Below are the code and all the weights of a small trained network. Each question names an input and a class and asks about switching units off, where a switched-off unit gives its printed mean instead of its output.

import numpy as np


def w(rows, s, z=0):
    codes = np.array(rows[::2]) - 128.0
    scale = np.full(codes.shape[1], s)
    scale[-1] = z or s
    return codes * scale


def f(y):
    return np.maximum(y, 0)


def log_softmax(a):
    a = a - a.max(-1, keepdims=True)
    return a - np.log(np.exp(a).sum(-1, keepdims=True))


def net(x, mask):
    res = np.array(x, float).reshape(1, 5) / 4 @ E
    y = f(res @ A[0][:, :-1].T + A[0][:, -1])
    res = res + np.where(mask, y, B[0][:, -1]) @ B[0][:, :-1]
    return log_softmax(res[-1] @ U[:, :-1].T + U[:, -1])


A, B = {}, {}
E = w([
[209,198,23,146,82,233],'x0',
[56,140,2,168,117,37],'x1',
[233,152,131,52,106,5],'x2',
[109,181,201,220,22,87],'x3',
[58,85,125,26,14,160],'x4',
],0.0078)
A[0] = w([
[115,126,165,84,150,65,122],'N0',
[156,192,95,94,82,156,134],'N1',
[148,153,53,37,84,27,126],'N2',
[176,194,111,152,72,188,54],'N3',
[161,104,193,116,114,182,38],'N4',
[25,136,112,126,121,203,166],'N5',
[157,109,47,67,195,161,5],'N6',
[85,135,156,119,7,132,104],'N7',
[215,142,49,150,100,184,91],'N8',
[62,153,60,127,136,79,3],'N9',
[119,39,185,164,183,75,47],'N10',
[53,109,43,92,93,99,122],'N11',
[189,136,222,44,138,232,25],'N12',
[144,139,212,71,170,156,58],'N13',
[142,169,101,159,206,105,105],'N14',
[154,117,60,99,46,176,99],'N15',
[163,225,137,101,69,37,71],'N16',
[171,168,153,60,92,93,210],'N17',
[77,139,82,166,106,99,149],'N18',
[107,9,88,39,73,160,113],'N19',
[111,74,90,80,214,120,184],'N20',
[55,42,191,97,117,58,43],'N21',
[157,129,147,217,250,102,193],'N22',
[41,56,179,78,100,99,138],'N23',
[118,181,148,217,53,61,219],'N24',
[111,69,73,28,157,146,77],'N25',
[112,91,111,240,186,179,137],'N26',
[44,121,132,148,107,174,96],'N27',
[37,123,129,133,146,205,68],'N28',
[211,131,113,39,145,90,99],'N29',
[132,153,132,66,221,149,61],'N30',
[157,73,50,102,194,126,100],'N31',
[118,101,142,160,41,102,205],'N32',
[147,148,214,120,93,172,78],'N33',
[58,138,31,151,131,79,69],'N34',
],0.011,0.0038)
B[0] = w([
[127,57,105,152,169,146,188],'N0',
[134,54,72,174,194,122,185],'N1',
[129,98,159,56,226,139,233],'N2',
[65,66,78,197,131,105,194],'N3',
[44,156,158,92,199,152,169],'N4',
[163,45,179,53,182,129,193],'N5',
[83,83,156,200,109,187,188],'N6',
[239,151,175,245,182,213,201],'N7',
[80,29,45,178,185,102,209],'N8',
[27,185,68,96,193,135,177],'N9',
[63,27,50,187,148,58,196],'N10',
[107,227,147,108,224,144,201],'N11',
[55,226,89,96,240,145,211],'N12',
[45,179,78,119,211,154,181],'N13',
[179,206,167,117,253,115,193],'N14',
[125,71,46,202,229,61,195],'N15',
[105,60,189,87,165,196,212],'N16',
[156,66,177,73,162,148,207],'N17',
[57,184,161,94,172,170,183],'N18',
[240,209,201,224,198,124,203],'N19',
[95,111,146,176,86,199,207],'N20',
[97,54,30,179,172,87,208],'N21',
[208,155,156,197,189,117,248],'N22',
[138,89,91,192,191,86,205],'N23',
[80,109,213,172,114,238,229],'N24',
[134,145,189,227,48,252,191],'N25',
[184,47,168,46,166,165,205],'N26',
[150,79,182,59,155,185,172],'N27',
[194,19,139,35,168,128,178],'N28',
[148,39,169,62,163,168,208],'N29',
[84,143,182,166,135,211,178],'N30',
[74,135,238,174,70,246,196],'N31',
[117,145,177,171,125,202,192],'N32',
[24,232,129,106,183,199,181],'N33',
[44,193,124,89,223,138,202],'N34',
],0.0078,0.013)
U = w([
[96,65,52,174,139,106,110],'0',
[50,206,121,66,155,143,101],'1',
[113,129,190,169,90,173,178],'2',
[197,160,158,163,155,128,192],'3',
[147,65,159,29,134,141,86],'4',
[122,124,166,134,110,145,186],'5',
[213,184,91,56,2,48,2],'6',
[222,184,17,23,65,29,2],'7',
],0.013,0.0083)

Each question gives the input, the list of numbers given to net, and the class t.
The units are the neurons (one row each of A and B). Each row of codes is followed by its name. A weight is (code - 128) times the scale printed after its matrix; where a second scale follows, it is the last column's (A, B and U).
mask holds one flag per neuron, in row order. A switched-off neuron (its flag False) gives its mean, the last column of its row in B, instead of its output. The means were averaged over made-up inputs and are rounded, as every weight is.
A unit's drop is (log p(t) with every unit on - log p(t) with that unit switched off) / (log p(t) with every unit on - log p(t) with every unit switched off).
The circuit of an input: a set's keep is (log p(t) with only the set's units on - log p(t) with every unit switched off) / (log p(t) with every unit on - log p(t) with every unit switched off). Starting from the 12 units with the biggest drops (on a tie, the unit counted first), units are removed one at a time, each time the one whose removal leaves the highest keep (on an exact tie, the one counted first), for as long as the keep stays at least 0.8.
units of the circuit, in order: the units of the circuit, biggest drop first
unit that matters most: the unit with the biggest drop
top k neurons: the k neurons with the biggest drops, biggest first
drop when u is switched off: that unit's drop, to one decimal
input [7,-7,6,8,-1], class 2: unit that matters most => N24
input [7,4,-8,-4,-2], class 4: top 2 neurons => (N26, N5)
input [6,-3,-5,2,1], class 0: units of the circuit, in order => (N3, N8)
input [5,6,4,-8,6], class 2: top 4 neurons => (N25, N31, N6, N19)
input [0,-8,-4,8,7], class 1: top 3 neurons => (N33, N12, N4)
input [0,3,-4,-8,8], class 2: top 2 neurons => (N25, N31)
input [-7,-7,5,-5,2], class 0: units of the circuit, in order => (N21, N10)
input [3,8,2,8,-8], class 1: units of the circuit, in order => (N34, N18)
input [-2,0,8,8,0], class 2: top 2 neurons => (N24, N32)
input [-5,5,-5,-2,7], class 3: top 2 neurons => (N19, N11)
input [-4,3,6,8,-8], class 2: top 2 neurons => (N24, N16)
input [-7,1,-4,-8,-2], class 2: top 3 neurons => (N31, N25, N20)
input [0,-1,-6,-5,4], class 4: top 2 neurons => (N28, N5)
input [-5,-5,-1,1,3], class 0: top neuron => (N21)
input [-7,-6,6,-7,-2], class 0: top 2 neurons => (N10, N21)
input [6,-4,-1,-4,6], class 0: top 2 neurons => (N15, N8)
input [7,-8,-7,-2,-5], class 1: top 3 neurons => (N12, N33, N4)
input [-5,-5,-3,-4,2], class 0: drop when N8 is switched off => -0.1
input [-4,-5,-6,-2,-3], class 4: drop when N26 is switched off => 0.4
input [-5,5,-7,6,-4], class 4: drop when N28 is switched off => 0.2
input [3,4,6,5,8], class 3: units of the circuit, in order => (N7)
